Here is a tiny trained network, its code and every weight. The questions are about switching its units off for an input and a class, where a switched-off unit gives its printed mean instead of its output.

import numpy as np


def w(rows, s, z=0):
    codes = np.array(rows[::2]) - 128.0
    scale = np.full(codes.shape[1], s)
    scale[-1] = z or s
    return codes * scale


def norm(h):
    return h / np.sqrt((h * h).mean(-1, keepdims=True) + 1e-5)


def f(y):
    return y / 2 * (1 + np.tanh(0.7978845608 * (y + 0.044715 * y**3)))


def log_softmax(a):
    a = a - a.max(-1, keepdims=True)
    return a - np.log(np.exp(a).sum(-1, keepdims=True))


def net(x, mask):
    res = np.array(x, float).reshape(1, 8) / 4 @ E
    u = 0
    for l in range(3):
        y = f(norm(res) @ A[l][:, :-1].T + A[l][:, -1])
        res = res + np.where(mask[u : u + 5], y, B[l][:, -1]) @ B[l][:, :-1]
        u += 5
    return log_softmax(norm(res)[-1] @ U[:, :-1].T + U[:, -1])


A, B = {}, {}
E = w([
[109,202,83,148,28,77,97,140,198,104,146],'x0',
[195,70,129,81,119,189,106,49,165,148,174],'x1',
[176,255,136,126,170,168,140,98,122,113,123],'x2',
[98,164,57,113,176,207,122,133,138,154,112],'x3',
[88,81,61,142,188,153,208,126,132,162,64],'x4',
[96,158,109,104,92,140,122,170,80,132,152],'x5',
[111,178,127,34,157,108,119,144,187,207,150],'x6',
[92,105,122,144,168,156,173,161,142,138,123],'x7',
],0.0067)
A[0] = w([
[165,214,167,63,66,80,90,170,137,182,160,42],'L0N1',
[172,204,168,132,90,189,215,63,1,151,80,200],'L0N2',
[173,104,152,154,83,142,142,87,141,55,85,111],'L0N3',
[128,77,135,94,90,78,105,70,86,169,113,181],'L0N4',
[181,119,96,40,212,186,114,71,124,184,117,1],'L0N5',
],0.0064,0.0021)
B[0] = w([
[101,146,141,123,134,134,105,124,75,123,255,236],'L0N1',
[138,109,48,36,234,118,198,200,69,81,111,254],'L0N2',
[167,144,125,157,137,45,137,129,52,161,47,191],'L0N3',
[118,120,145,77,56,166,130,151,96,138,122,189],'L0N4',
[162,92,246,113,174,147,84,50,195,210,72,225],'L0N5',
],0.0093,0.0039)
A[1] = w([
[127,93,92,220,213,110,195,97,159,102,97,5],'L1N1',
[82,218,149,82,254,179,179,158,59,89,81,167],'L1N2',
[120,112,121,45,66,75,118,167,81,91,182,169],'L1N3',
[73,149,71,115,142,241,118,24,170,203,174,119],'L1N4',
[132,98,97,175,116,119,190,129,167,137,25,59],'L1N5',
],0.0055,0.0021)
B[1] = w([
[77,133,145,89,110,99,10,104,168,162,174,168],'L1N1',
[176,129,87,120,87,80,85,178,216,81,139,253],'L1N2',
[119,166,125,117,192,191,211,68,186,80,105,197],'L1N3',
[141,63,122,135,169,80,132,134,122,91,63,181],'L1N4',
[66,158,130,189,129,113,47,101,180,169,161,169],'L1N5',
],0.011,0.0061)
A[2] = w([
[117,122,104,32,86,64,253,26,141,142,149,104],'L2N1',
[161,61,144,182,208,85,82,198,72,171,44,110],'L2N2',
[167,134,75,93,69,169,163,101,83,152,207,2],'L2N3',
[92,142,144,105,123,118,50,120,82,77,213,14],'L2N4',
[241,120,114,55,181,208,60,100,178,227,118,58],'L2N5',
],0.0061,0.0027)
B[2] = w([
[169,131,208,147,133,56,139,109,130,224,110,188],'L2N1',
[134,162,80,197,40,196,129,80,95,83,254,250],'L2N2',
[170,164,214,176,81,25,88,62,226,139,180,129],'L2N3',
[114,152,163,64,106,51,203,46,112,66,232,151],'L2N4',
[224,70,204,36,205,171,143,154,145,70,30,254],'L2N5',
],0.0085,0.0042)
U = w([
[132,174,7,132,163,104,129,203,126,69,126,253],'0',
[35,98,95,178,124,106,75,142,166,195,99,83],'1',
[131,238,164,88,114,97,139,91,133,98,252,93],'2',
[167,158,121,202,56,56,112,70,106,131,108,52],'3',
[69,156,164,101,157,107,183,174,164,230,132,17],'4',
[102,74,129,138,142,190,151,123,44,95,95,74],'5',
[214,91,179,46,194,100,128,132,166,136,63,211],'6',
],0.014,0.0041)

Each question gives the input, the list of numbers given to net, and the class t.
The units are the neurons (one row each of A and B). Each row of codes is followed by its name. A weight is (code - 128) times the scale printed after its matrix; where a second scale follows, it is the last column's (A, B and U).
mask holds one flag per neuron, layer by layer. A switched-off neuron (its flag False) gives its mean, the last column of its row in B, instead of its output. The means were averaged over made-up inputs and are rounded, as every weight is.
A unit's drop is (log p(t) with every unit on - log p(t) with that unit switched off) / (log p(t) with every unit on - log p(t) with every unit switched off).
The circuit of an input: a set's keep is (log p(t) with only the set's units on - log p(t) with every unit switched off) / (log p(t) with every unit on - log p(t) with every unit switched off). Starting from the 12 units with the biggest drops (on a tie, the unit counted first), units are removed one at a time, each time the one whose removal leaves the highest keep (on an exact tie, the one counted first), for as long as the keep stays at least 0.8.
circuit, biggest first: the units of the circuit, biggest drop first
k most important neurons: the k neurons with the biggest drops, biggest first
top k neurons in layer l: the k neurons of layer l with the biggest drops, biggest first
drop when u is switched off: that unit's drop, to one decimal
input [2,6,-3,-8,-5,2,-6,7], class 3: top 2 neurons in layer 0 -> [L0N2 L0N3]
input [1,3,8,-4,-5,-1,-6,-4], class 0: circuit, biggest first -> [L0N2 L0N5]
input [-7,-5,-4,-2,8,-8,7,2], class 1: 4 most important neurons -> [L1N5 L0N2 L1N3 L2N2]
input [0,7,7,-8,4,-2,-5,-2], class 0: circuit, biggest first -> [L0N2 L0N3 L2N2]
input [-8,-3,-7,4,8,7,0,-4], class 0: 2 most important neurons -> [L1N2 L2N2]
input [5,-2,-4,7,2,-1,8,-7], class 6: circuit, biggest first -> [L2N2]
input [-7,-7,-5,-2,-6,-6,8,-1], class 2: 2 most important neurons -> [L0N1 L2N5]
input [-4,-2,8,8,-7,3,1,-2], class 0: 4 most important neurons -> [L0N2 L1N2 L2N1 L1N1]
input [8,6,-8,-4,5,7,6,-1], class 4: 3 most important neurons -> [L2N1 L1N3 L2N2]
input [3,-8,-8,5,-3,6,-7,0], class 1: top 2 neurons in layer 2 -> [L2N5 L2N2]
input [-7,-8,-1,-4,-6,4,-7,5], class 0: 2 most important neurons -> [L1N2 L0N2]
input [0,-8,3,1,0,-8,6,-5], class 2: 2 most important neurons -> [L0N1 L0N2]
input [8,0,-8,7,1,5,-7,3], class 1: 2 most important neurons -> [L0N2 L0N1]
input [6,1,-7,3,8,8,-6,-1], class 1: circuit, biggest first -> [L0N2]
input [-3,-5,-1,-6,6,-8,3,-7], class 3: 3 most important neurons -> [L2N2 L0N4 L1N3]
input [5,7,-1,8,1,0,-7,4], class 1: 2 most important neurons -> [L0N1 L1N5]
input [-2,3,2,6,-6,5,6,-4], class 6: 2 most important neurons -> [L0N5 L2N5]
input [-8,6,-6,-3,-8,2,-5,-1], class 5: 4 most important neurons -> [L1N2 L2N5 L0N3 L1N1]
input [-4,0,-7,-4,-7,-2,7,-1], class 2: 2 most important neurons -> [L0N1 L0N5]
input [3,-3,-6,-6,-6,6,-7,6], class 5: circuit, biggest first -> [L1N2]
input [3,3,-5,-3,-2,2,3,7], class 4: 2 most important neurons -> [L1N3 L2N1]
input [-4,0,-7,7,3,1,-7,5], class 1: top 2 neurons in layer 1 -> [L1N1 L1N5]
input [3,-6,-3,-4,0,4,-1,-8], class 2: drop when L0N1 is switched off -> 0.5
input [-5,0,3,-1,4,3,-5,3], class 0: drop when L0N1 is switched off -> 0.0
input [4,-6,-7,7,7,-4,-1,-2], class 1: drop when L0N2 is switched off -> 0.1
input [4,2,-7,-5,-8,-4,1,7], class 2: drop when L2N5 is switched off -> 0.7
input [7,8,8,7,6,3,-3,-5], class 6: top neuron in layer 0 -> [L0N5]
